Known rows, with every way that one mark hangs from another
pebit[tarod[forub[gorul[vivus] kikil[regeg]] larimog] vinunes]: [-1.30  0.48  0.11 -0.69  2.45 -0.84 -0.19 -3.00 -1.75 -0.28 -0.40 -2.87
 -2.14  2.13  1.23  0.25 -0.18  0.07  0.27 -1.52 -1.18 -2.11 -0.83  2.21
 -0.07 -0.90  0.41  0.55 -3.40  1.44  1.27 -0.04  1.21 -0.15 -0.95  0.12
  0.45  0.48 -0.58 -0.91 -1.41  0.46]
tizat[kikil[vivus] regeg[tarod[forub]]]: [-0.09  4.55 -1.17  3.05 -2.32  0.36 -0.13  0.19 -0.90  0.44 -0.34 -2.66
  0.15 -2.49 -0.86  0.30 -0.79  0.90  0.36 -0.24  0.49 -0.76 -1.01  0.35
 -0.33 -0.11 -0.68  0.01  0.83 -1.56  2.56 -1.52 -1.35  0.20  0.39 -0.47
  0.34 -1.27  0.09  1.66 -0.38 -0.58]
vivus[kikil[gorul] regeg]: [ 1.15 -0.42 -1.39 -0.49  2.06  0.31 -0.44 -0.82  1.32 -0.80  0.34  1.37
  1.73 -2.44 -1.17 -0.64  0.10  1.04  0.60 -0.14  0.53  2.23 -0.09 -1.38
  0.39 -0.20  1.08 -1.28  2.85  2.71 -0.95 -0.76 -0.89  0.47  2.19 -0.25
 -0.18  1.07  0.27  0.10  2.32 -0.14]
tizat[kikil[gorul[vivus]] regeg[tarod[forub larimog]]]: [-0.01  4.22 -0.98  0.98 -3.07  0.07  1.13  0.91 -1.75  0.29 -0.28 -1.38
  0.86 -2.40 -0.66 -0.11 -0.62  0.10  0.58 -0.42 -0.09 -0.23 -0.65  0.62
 -1.26 -0.69  0.01  0.39  0.74 -3.61  2.10 -2.35 -0.32  0.89 -0.04 -0.42
  0.61  0.12 -0.04  1.92 -0.72 -0.78]
rakap[forub[kikil] pudan[vinunes[tarod]]]: [-1.12  1.53 -1.67  1.34  2.57 -0.33  0.22 -3.10 -0.90 -0.91 -0.05 -0.90
 -0.85  2.86  2.24  1.28 -0.05  0.52 -0.05  3.29 -0.41  2.90  1.45 -0.65
  1.38  0.62  0.05  0.29 -0.94  4.52  1.27 -0.06 -2.68  0.13  2.63 -0.51
 -0.14 -2.67 -0.32 -0.83 -1.83 -0.13]
gorul[vivus[regeg[tarod[forub]]]]: [ 0.72 -2.39 -1.24 -1.85 -2.20 -0.54  0.01 -1.75 -0.66 -0.18  0.15  2.07
 -0.25 -1.17  1.61 -0.17  0.47 -0.59  1.45  1.09 -0.52  0.13  0.00  0.28
 -0.40 -0.54  0.33 -0.97  1.05 -0.03  0.19 -2.24 -0.72  1.16 -1.65 -0.46
  0.15  1.71 -0.16 -0.18  0.84 -0.04]
tizat[kikil[regeg[tarod]]]: [ 0.06  1.46 -0.41  1.05 -2.02  0.42 -0.20 -0.68 -0.92  0.14 -0.56 -0.45
 -0.36 -1.44 -0.03 -0.18 -0.24  0.53  0.16 -0.16  0.13 -0.60 -0.39  1.30
  0.62  0.26  0.06 -0.82 -0.14  0.40  0.41 -0.19  0.54  0.65  2.61  0.26
  0.16 -1.07 -0.49  0.65 -0.17 -0.64]
kikil[gorul regeg[tarod[forub]] vivus]: [ 1.37  1.27  0.79  0.05 -1.04  0.51  0.23  5.32  0.02  1.52  0.20 -1.64
  1.06  0.21 -2.53  0.42  0.08 -0.98 -1.83  0.09 -0.17 -2.43  0.44  0.70
  0.27  0.47  1.39  0.55 -0.81 -0.98 -1.17  1.57  0.52  1.20 -2.34  0.19
 -0.24  0.29  0.56  0.05  1.74 -0.64]
larimog[gorul[vivus[kikil regeg]]]: [-0.35 -2.63 -1.28 -2.22 -1.93 -0.25  1.24 -1.46  0.36 -0.53  0.55  5.06
  0.98 -1.27  0.60 -0.45  0.63  0.46  0.68  0.64 -0.10  1.40  0.17 -1.67
 -1.35 -0.29  0.32 -2.07  2.06 -1.06 -1.40 -1.85 -0.54  0.00  1.34 -0.42
  0.33  2.69 -0.10 -0.10  1.52  0.02]
vinunes[tarod[forub larimog]]: [-1.26 -1.56 -0.01 -0.58  1.84 -0.71 -0.02 -0.92  0.37  0.06 -0.17 -0.01
 -0.73  2.31  1.33  0.08  0.16 -0.38  0.10  1.01 -0.63  2.95 -0.17 -0.81
 -0.84 -0.66 -0.09  1.56 -0.66  0.61  0.60  0.30  0.48 -1.54 -0.99  0.25
  0.53 -0.97  0.13  0.13  0.24  0.51]
tizat[kikil regeg[tarod]]: [-0.25  3.36 -1.41  2.33 -2.11  0.44 -0.64 -1.72 -0.69  0.22 -0.73 -0.77
 -0.09 -2.99  1.09  0.12 -0.74  1.27  1.33  0.10  0.45 -0.88 -0.91  1.53
  0.13 -0.45 -0.58 -0.37  1.06 -1.71  2.20 -1.53 -0.85  0.54  2.37 -0.16
  0.49 -0.85 -0.44  1.75 -1.23 -0.55]
pebit[vinunes[rakap[regeg]]]: [-0.79 -2.18  0.47  1.02  2.88  0.00 -2.19 -2.98  0.89 -0.15 -0.49  0.75
 -1.42  1.02  2.70 -0.47 -0.31  0.90  1.51 -0.68 -0.06 -1.61 -0.99 -0.08
  1.04 -0.75 -0.96  0.18  0.04 -0.91  1.00  0.72  0.54 -0.18  0.70  0.19
  0.30  0.84 -0.22 -0.29 -1.38  1.15]
rakap[regeg[tarod[larimog[kikil]]]]: [-1.36 -1.29 -0.80  0.30  1.66  0.25 -1.54 -1.54  0.98 -0.15 -0.59  2.92
 -1.20 -0.05  1.87 -0.45  0.25  0.27  2.18  0.54 -0.60 -1.24 -0.86  0.21
 -0.51  0.01 -1.09 -0.47  0.34  1.26  0.83 -0.56  0.17  1.26  1.03 -0.18
 -0.34 -0.72 -0.24  0.01  0.40 -0.12]
regeg[tarod[larimog[kikil[gorul]]] tizat]: [ 0.35 -1.86  1.06 -1.93  1.20  0.56 -0.33  1.07  0.67  0.59 -0.30  0.59
 -0.48  0.29  0.78 -0.14 -0.46 -1.97  0.38 -1.02 -0.34 -2.79 -0.18  3.30
 -0.61 -0.26 -0.61  0.60 -0.77 -2.45 -1.43  0.47  0.43  0.90  0.69  0.04
  0.82 -0.71 -0.08  0.75 -0.05 -0.07]
vinunes[gorul rakap tarod[forub larimog]]: [-2.22 -2.58  1.44 -0.19  1.96 -0.81 -0.03  0.95 -0.98  0.51  0.17  0.62
 -0.73  4.91  1.77  0.01 -0.01  0.29 -1.23  0.47 -0.80  2.90 -0.51 -4.18
 -0.51 -1.94  0.88  3.28  0.13 -2.45 -0.64  2.84  1.17 -2.04 -1.65  0.59
 -0.69 -1.43  1.22  0.64 -0.19  1.76]
pudan[kikil rakap[forub] tizat vinunes[gorul[vivus] pebit]]: [-0.58 -3.49  0.77  2.46 -2.28 -0.33  0.40 -0.98  0.91 -2.30  0.92 -0.69
 -0.19 -1.78 -0.08 -0.41  1.09  1.09 -0.62  0.40  2.05  3.27  0.23 -4.04
  1.22  2.17 -3.47  0.37 -1.66  0.39  0.54  1.22  0.15 -2.92 -4.47  0.56
 -2.61 -0.70  0.21 -2.96 -3.02  0.86]
rakap[pudan[kikil[gorul] tizat vinunes] regeg[tarod]]: [-0.65 -0.75 -0.40  1.51  3.61  0.06 -1.67 -1.36  1.93 -0.88 -0.12  1.94
 -0.13 -2.45  0.32 -0.33  0.33  0.93  1.27  3.41  0.41 -0.28  0.64  0.06
  0.84  1.32 -2.48 -0.75  0.33  3.58  1.62 -1.03 -0.91  0.04  0.66 -0.37
 -1.38 -1.05 -0.38 -1.60 -1.72 -0.27]
tizat[kikil[gorul regeg[tarod[forub]] vivus]]: [ 0.71  3.24  0.30  1.01 -2.55  0.58  0.63  3.08 -0.88  0.78 -0.06 -2.31
  1.01 -0.91 -2.72 -0.01 -0.34  0.03 -1.18 -0.77  0.08 -0.89  0.07  0.11
 -0.10  0.54  0.81 -0.07 -0.35 -1.36  0.12  0.01  0.32  0.65  0.35  0.01
  0.03 -0.69  0.21  0.85  0.70 -0.64]
vivus[kikil[gorul regeg]]: [ 1.00 -0.55 -0.40 -0.21  0.25  0.59 -0.15  1.00  0.40 -0.18  0.22  0.99
  1.17 -1.54 -1.19 -0.59  0.08  0.72 -0.07 -0.32  0.59  0.84  0.08  0.26
  0.46  0.23  1.57 -0.78  1.14  1.70 -1.10  0.77  0.38  0.43  2.14  0.18
 -0.11  0.79 -0.17  0.06  1.55 -0.43]
rakap[pudan[kikil[vivus] vinunes]]: [ 0.60  0.54 -0.15  1.09  0.71  0.15  0.22 -2.11  1.66 -0.55  0.19  1.07
 -0.25 -1.40  0.03  0.39 -0.11  0.85  0.87  2.90  0.63  1.13  1.70  0.03
  1.09  1.32 -1.36 -0.94  1.59  3.20  1.00 -1.58 -0.28 -1.31  1.65 -0.33
 -0.06  0.09 -0.66 -1.11 -2.05 -0.01]
pudan[kikil[gorul vivus[regeg]] rakap[forub] vinunes]: [ 0.55  2.12  0.36  2.40  0.10 -0.28  1.40  0.71  2.21 -0.75  0.67 -2.70
  1.10 -1.22 -1.94  0.24  0.45 -0.48  0.34 -0.32  0.75  1.98  0.72 -2.96
  1.05  1.87 -1.79  0.43 -0.97  1.00  0.57 -0.35 -0.85 -1.76 -3.02  0.14
 -0.99  0.09  0.55 -2.23 -1.75  0.49]
tarod[forub larimog[gorul kikil]]: [-1.37  0.47 -0.30 -0.59  0.28 -0.52  2.12 -0.23  0.90 -0.54  0.13  0.44
  0.51  2.62 -0.95 -0.37  0.56 -0.53 -1.24 -0.63  0.02  3.91 -0.51 -1.78
 -1.67 -0.22 -0.51 -1.27  0.58  1.51 -0.49 -0.70  0.26 -1.39  0.69  0.19
  0.30  0.48  0.06  0.18  1.75 -0.35]
larimog[gorul[vivus[kikil]]]: [-0.51 -3.02 -0.89 -2.31 -2.99 -0.21  1.47 -1.05  0.34 -0.21  0.52  4.81
  0.79 -0.75  1.00 -0.50  0.52  0.47  0.84  0.76 -0.11  0.98  0.37 -0.90
 -1.69 -0.31  0.55 -1.83  1.32 -2.22 -1.26 -1.75 -0.33 -0.33  1.08 -0.27
  0.42  2.68 -0.30 -0.03  0.82  0.21]
gorul[vivus[regeg[tarod]]]: [ 0.80 -2.86 -1.15 -2.19 -2.73 -0.30 -0.08 -2.10 -0.54 -0.13  0.09  3.36
 -0.43 -1.73  1.89 -0.15  0.38 -0.43  1.64  1.03 -0.52 -0.55  0.21  0.52
 -0.23 -0.40  0.35 -1.06  1.28 -0.62 -0.11 -2.11 -0.20  1.33 -1.17 -0.45
  0.25  1.89 -0.36 -0.08  0.39 -0.02]
vivus[kikil[gorul] regeg[tarod tizat]]: [ 1.35 -1.32 -0.72 -1.08  3.62  0.41 -1.06  0.64  0.99 -0.25  0.31  0.17
  1.37 -2.69 -0.85 -0.55 -0.31 -0.32  0.77 -0.50  0.16 -0.65 -0.57  0.81
  0.22 -0.53  0.27 -0.24  1.70  1.01 -1.48 -0.32 -1.60  1.28  2.10 -0.42
  0.21  0.12  0.58  0.31  2.30 -0.12]
pebit[tarod[forub[gorul kikil[regeg]] larimog]]: [-0.92  1.66 -0.07 -0.31  1.46 -0.61  0.14 -1.30 -1.31 -0.17 -0.60 -1.53
 -1.28  3.12  0.66  0.50  0.26  0.03  0.30 -0.34 -0.70 -0.44  0.18  1.45
 -0.64 -0.39  1.89  0.22 -2.94  3.04  0.13  0.62  0.07  0.04 -0.86  0.43
 -0.61 -1.27 -0.15 -0.62 -0.22  0.03]
pudan[kikil[regeg] rakap vinunes[tarod[forub larimog]]]: [-0.49  0.28  1.48  2.45  1.54 -1.20  1.21 -0.18  0.89 -0.79  0.30 -2.00
 -0.78 -0.77 -1.21  0.09  0.64 -0.45 -0.51 -0.39  0.35  2.83  0.06 -2.17
  1.34  1.32 -2.92  1.55 -1.59  2.88  0.96  1.24  1.55 -3.18 -1.86  0.80
 -0.40 -0.94 -0.12 -2.49 -1.69  0.30]
pebit[tarod[larimog[kikil]] vinunes[gorul rakap]]: [-2.25 -1.87  1.52 -0.85  2.80 -0.23 -0.95 -3.55  0.32  0.41 -0.07 -1.01
 -2.20  2.43  1.74  0.00 -0.90  1.11 -0.16 -1.74 -0.53 -2.75 -1.81  0.10
  0.60 -1.69 -0.31  0.83 -0.28 -0.61  0.21  1.87  2.59 -1.34  0.67  0.44
  0.54  0.40  0.12  0.49 -2.82  1.38]
pudan[kikil[regeg[tarod]] vinunes]: [ 0.26 -0.82  0.04  1.69  0.15 -0.37 -0.64 -1.10  0.96 -0.63 -0.01 -0.32
 -1.11 -3.02  0.83 -0.31  0.20  0.51  0.31  0.96  0.45  0.29  0.29  0.62
  1.60  0.83 -2.18 -0.02 -0.18  2.73  0.40 -0.99  1.20 -1.37 -0.27  0.55
 -0.45 -0.25 -1.28 -2.12 -0.44 -0.30]
gorul[vivus[kikil[regeg]]]: [ 0.82 -2.80 -0.83 -1.63 -3.49  0.07  0.38 -1.18 -1.27 -0.52  0.42  3.45
 -0.28 -2.04  0.49 -0.58  0.32  0.08  1.07  0.06  0.09  0.41  0.14  0.27
 -0.30  0.24  0.95 -1.18  1.28  0.31 -0.21 -1.09  0.61  0.77  0.14 -0.40
  0.23  1.80 -0.67 -0.13  0.62 -0.29]
pebit[tarod[forub] vinunes]: [-1.22 -0.83  0.05  0.08  4.08 -0.71 -1.92 -4.40  1.30  0.28 -0.32 -4.80
 -1.57  1.56  2.27  0.10 -0.48  0.78  1.42  0.11 -0.32 -2.09 -1.62  2.80
  0.44 -1.34 -0.22 -0.16 -1.80  2.14  1.81 -0.33 -0.34 -1.03 -0.38  0.24
  0.85  0.55 -0.04 -0.42 -1.70  0.84]
vinunes[gorul pebit[tarod] rakap[forub[kikil[regeg]] pudan]]: [-1.75  0.25  0.51  1.59  2.01  0.19 -1.62  0.67 -2.08 -0.24  0.19 -0.54
 -0.89  5.74  1.77  1.31 -0.19  2.36 -0.77  2.01  0.56 -0.39 -0.02 -3.35
  1.00 -0.46  0.31  2.02 -0.13  2.29 -0.77  4.43 -1.76 -0.10  1.76  0.35
 -1.62 -2.47  1.57  0.34 -1.84  0.95]
tarod[forub[kikil[gorul[vivus] regeg]]]: [ 0.41  2.67 -0.39  0.28 -0.22 -0.64 -0.13  1.07 -1.39 -0.43 -0.17 -1.24
  0.47  2.57 -0.40  0.08  0.83 -0.12 -0.92 -0.19 -0.06  2.63  1.28 -0.19
 -0.42  0.00  2.09 -0.36 -1.45  1.78 -0.51  0.24 -1.10  0.16 -1.25  0.12
 -0.78 -0.19 -0.27 -0.48  2.14 -0.31]
larimog[kikil[gorul[vivus] regeg[tarod[forub] tizat]]]: [ 0.97  0.11  0.60 -1.56 -1.60  0.42 -0.47  2.62 -0.55  0.57  0.12 -0.70
  1.34  0.82 -1.03 -0.05  0.30 -1.27 -1.71 -1.89  0.26  0.03 -0.34  1.33
  0.12  0.23  0.67 -0.52  0.40 -0.19 -1.17  0.99  0.00  0.79  0.95  0.05
  0.46  1.39 -0.20  0.65  1.66 -0.73]

Rows
[-0.09 -1.05 -0.39 -0.59 -1.23 -0.31  1.35  1.13 -0.15  0.76 -0.17 -1.64
 -0.25  1.02  0.38  0.02 -0.02 -0.85 -0.18 -0.01 -0.78 -0.33 -0.63  1.23
 -0.58 -0.65 -0.18  0.32 -1.32 -0.19  0.49 -0.79 -0.34  0.18 -0.80  0.28
  0.04  0.05 -0.09 -0.11  0.58  0.19]  regeg[tarod[forub[gorul] larimog[kikil[vivus]]]]
[-0.02 -4.14  1.37  1.01  0.31 -0.69 -0.11 -1.27  0.21  0.10  0.12  0.21
 -1.16  0.68  2.30  0.24 -0.33  0.98 -0.49  0.76 -0.04  0.84  0.44 -2.19
  1.46 -0.62 -0.35  1.66  0.74 -1.05  0.49  0.93  0.43 -1.43 -0.87  0.56
  0.05 -1.15 -0.25 -1.02 -1.23  1.02]  pudan[vinunes[rakap tarod]]
[ 1.47  0.64  0.91 -0.44 -1.77  0.86  0.09  4.83  0.18  1.60  0.12  0.21
  0.81 -0.59 -2.11  0.47 -0.04 -0.75 -1.54  0.01 -0.17 -3.43  0.74  1.04
  0.51  0.68  1.41  0.41 -0.48 -1.84 -1.58  1.75  1.25  1.46 -1.67  0.20
 -0.09  0.55  0.27  0.18  1.11 -0.60]  kikil[gorul regeg[tarod] vivus]
[ 0.65  5.46 -0.50  2.27 -3.13  1.13 -0.06  0.97 -0.46  0.19 -0.33 -0.38
  1.47 -2.41 -1.69  0.21 -0.64  1.23  0.08 -1.18  0.94  0.02  0.29 -0.63
 -0.47  0.54  0.82 -0.23  1.79 -3.55  1.44 -0.99 -0.10  0.31  0.81 -0.46
  0.24  0.03 -0.04  1.98 -0.65 -0.60]  tizat[kikil[gorul vivus] regeg]
[ 0.09  5.42 -0.56  2.13 -2.31  0.49  1.04  2.24 -0.92  0.64 -0.21 -2.35
  0.92 -2.26 -2.22  0.19 -0.89  0.31 -0.25 -0.78  0.19 -0.87 -0.54 -0.06
 -1.02 -0.14 -0.17  0.65  0.70 -3.30  1.92 -1.45 -0.26  0.48 -0.40 -0.44
  0.44 -0.86  0.30  1.96 -0.38 -0.74]  tizat[kikil[gorul vivus] regeg[tarod[forub larimog]]]
[ 0.79  2.79  0.38  0.67 -3.07  0.82  0.53  2.73 -0.77  0.84 -0.11 -1.03
  0.84 -1.50 -2.43  0.02 -0.42  0.19 -0.98 -0.84  0.08 -1.58  0.28  0.36
  0.06  0.68  0.81 -0.18 -0.10 -1.97 -0.18  0.15  0.84  0.82  0.80  0.02
  0.12 -0.50  0.01  0.94  0.25 -0.62]  tizat[kikil[gorul regeg[tarod] vivus]]
[ 0.90  0.08  1.02 -0.65 -0.29  0.81 -0.67  2.26  0.05  0.99 -0.23 -1.50
  0.29 -0.89 -0.19 -0.06 -0.79 -1.27  0.62 -0.82 -0.16 -3.75  0.13  3.05
 -0.67 -0.02 -0.02  0.78 -1.14 -4.44 -0.74 -0.19 -0.82  1.07  0.40 -0.26
  0.60 -1.22  0.28  1.06 -0.26  0.13]  regeg[tarod tizat[kikil[gorul vivus]]]
[ 0.90 -0.47  1.05  0.38 -3.12  0.11  1.06 -0.78  0.83 -0.78 -0.01  0.90
  1.22 -1.85 -2.26 -0.46  0.72  0.00 -0.62 -1.32  1.42  1.36  0.64 -1.07
  0.48  1.50  0.17 -1.68 -1.15 -1.43 -0.22  1.36  0.20 -0.66 -2.04  0.41
 -1.31 -0.11  0.37 -0.38 -2.02  0.24]  pudan[rakap tizat[kikil[gorul[vivus[regeg]]]]]
[-0.16  2.82 -0.02 -0.33  0.04 -0.65  1.53  1.14 -1.81 -0.84 -0.15  0.45
 -0.44  2.58 -1.41 -0.09  0.66 -0.92 -1.19 -0.77 -0.51  2.62  1.28 -0.78
 -1.16  0.19  1.41  0.10 -1.53  1.59 -0.73  0.12  0.98  0.23 -1.82  0.06
 -0.52 -0.82 -0.34 -0.36  1.77 -0.66]  tarod[forub[kikil[gorul[vivus] regeg]] larimog]
[ 0.13 -1.52 -1.13 -0.57  4.54 -0.17  0.01 -0.50  0.57 -0.87  0.39  0.32
  0.32 -1.98 -1.00 -0.64 -0.15 -0.69  0.55 -0.37 -0.05  0.53 -1.36 -0.18
 -0.44 -0.59 -1.07 -0.52  1.48  2.79 -1.06 -0.76 -1.51  0.64  2.00 -0.52
  0.30 -0.78  0.69 -0.01  2.84 -0.33]  vivus[kikil regeg[tarod[forub larimog[gorul]] tizat]]
[ 1.40 -0.93 -0.26 -2.34 -2.23  0.23  0.14  0.37  0.34  0.09  0.09  2.64
  1.52 -0.46  0.55 -0.24  0.47 -0.29  0.85  0.36 -0.14  0.55  1.28 -0.07
 -0.60 -0.18  2.04 -0.73  1.24 -2.48 -1.01 -1.30  0.19  1.06 -1.26 -0.16
  0.01  2.66 -0.07  0.25  0.58  0.05]  kikil[gorul[vivus[regeg]]]
[ 0.65  0.35  0.66 -0.42  2.11 -0.10 -1.16  2.30 -0.20  0.62 -0.23 -2.54
 -0.15  1.69  0.46  0.22 -0.15 -1.59  0.10 -0.32 -0.37 -2.16  0.58  2.93
 -0.74 -0.41  0.48  1.02 -2.48 -1.61 -1.07  0.50 -2.20  0.74 -1.26 -0.14
 -0.05 -1.70  0.29  0.07  1.29  0.26]  regeg[tarod[forub[kikil[gorul vivus]]] tizat]
[ 1.50 -0.36  0.41 -1.75 -2.81  0.55  0.08  2.21 -0.93  0.38 -0.02  2.56
  1.08 -0.15 -0.24 -0.08  0.62 -0.75 -0.43 -0.12 -0.03 -0.61  1.12  0.83
  0.15  0.46  2.30 -0.48  0.28 -1.70 -1.50  0.66  1.64  1.62 -0.88  0.17
 -0.06  2.27 -0.31  0.06  0.79 -0.73]  kikil[gorul[vivus] regeg]
[ 1.85  0.44  1.69 -0.70 -0.13  1.25 -0.66  5.55 -0.06  1.42  0.05 -0.04
  0.82 -0.21 -2.14  0.43 -0.17 -1.81 -1.47 -0.96  0.00 -4.43  0.80  2.03
  0.31  0.94  1.22  0.93 -0.91 -2.99 -2.28  2.42  1.01  1.86 -1.52 -0.02
  0.08 -0.08  0.50  0.34  1.28 -0.66]  kikil[gorul regeg[tarod tizat] vivus]
[-1.23 -1.20  1.29 -1.58  2.25 -0.50 -0.51 -2.98  0.15  0.37  0.00 -0.76
 -1.66  1.40  0.52  0.07 -0.89  0.24  0.08 -2.08 -0.56 -3.08 -1.65  0.49
  0.31 -1.28 -0.58  0.49 -0.21  0.07  0.55  0.89  1.78 -0.66 -0.19  0.17
  1.20  1.19  0.05  0.38 -2.44  0.84]  pebit[tarod[larimog[kikil[gorul[vivus[regeg]]]]] vinunes[rakap]]
[-1.95 -1.22  0.13  0.19  4.06 -0.45 -0.87 -2.86  0.40 -0.01 -0.15 -0.37
 -1.51  2.31  2.27  0.19 -0.72 -0.08  0.63  0.74 -0.55  0.42 -1.04 -0.30
  0.84 -0.71 -2.04  1.87 -0.98  0.40  1.44  0.98  0.37 -1.63  1.18  0.08
  1.16 -0.02  0.05  0.01 -3.01  1.22]  pebit[vinunes[rakap[forub pudan[kikil]] tarod[larimog]]]
[ 0.71  0.24  0.05 -1.38 -2.72  0.15  0.08  2.11 -0.38  0.70  0.17 -0.54
  1.33  0.55 -1.01 -0.03  0.39 -0.53 -1.76 -1.21  0.14  0.74 -0.38  0.63
  0.25  0.04  0.80 -0.88  0.70  0.62 -0.66  0.55  0.18  0.50  0.82  0.21
  0.33  1.84 -0.36  0.54  1.54 -0.70]  larimog[kikil[gorul[vivus] regeg[tarod[forub]]]]
[-0.72  2.23 -0.41  0.41  1.10 -0.77  1.08 -1.04 -0.71 -1.07 -0.36  0.11
 -1.12  2.82 -0.22 -0.12  0.49 -0.31 -0.27 -0.25 -0.34  3.22  1.06 -0.67
 -1.14 -0.04  0.72 -0.18 -1.48  2.50 -0.13 -0.39  0.19 -0.61 -1.14  0.13
 -0.53 -1.70 -0.43 -0.41  1.27 -0.16]  tarod[forub[kikil] larimog]
[-0.02 -2.28  0.19  1.06  1.97 -0.06 -0.12 -1.52  0.39 -0.42  0.33 -0.40
 -0.16  1.00  1.76  0.76 -0.04  1.86 -0.27  3.61  0.33  2.04  1.06 -1.67
  1.42  0.00 -0.93  0.61  2.14  1.98  0.95  0.23 -0.53 -0.93  2.39 -0.09
 -0.13 -0.63  0.22 -0.62 -1.46  0.39]  rakap[pudan[vinunes[gorul pebit tarod[forub]]]]
[ 0.58 -0.20 -0.47  0.14  0.06  0.15  0.16  0.10  0.94  0.20  0.12  0.71
 -0.44 -0.70 -0.97  0.24 -0.02 -0.36  0.04  0.45 -0.13 -0.64  0.09 -0.83
 -0.05  0.31 -0.21 -0.43  0.88  0.95 -0.23 -0.56 -0.04  0.41 -1.80 -0.33
 -0.10 -0.40  0.38 -0.08  1.28 -0.08]  kikil[vivus[regeg[tarod[forub larimog]]]]
[ 0.47 -2.33  1.01 -2.56  0.00  0.45  0.01  1.13  0.04  0.56 -0.14  1.22
 -0.53  0.00  0.80 -0.18 -0.39 -2.22  0.50 -1.08 -0.51 -2.93 -0.11  3.19
 -0.94 -0.26 -0.55  0.59 -0.67 -3.15 -1.34 -0.03  0.56  1.13  0.04 -0.16
  0.92 -0.16 -0.17  0.76 -0.13 -0.09]  regeg[tarod[larimog[kikil[gorul[vivus]]]] tizat]
[-0.56  0.16 -0.23 -0.91 -0.49  0.19  0.54  1.16  1.47  0.28  0.50  1.10
  1.59  0.91 -1.76  0.18  0.37 -0.15 -2.10 -1.38  0.40  1.29 -0.59 -1.96
 -0.86  0.27 -0.83 -1.82  1.83  0.08 -1.62  0.04 -1.30 -0.86  1.97 -0.29
  0.48  1.31  0.35  0.49  2.62 -0.22]  larimog[gorul kikil[vivus[regeg[tarod[forub] tizat]]]]
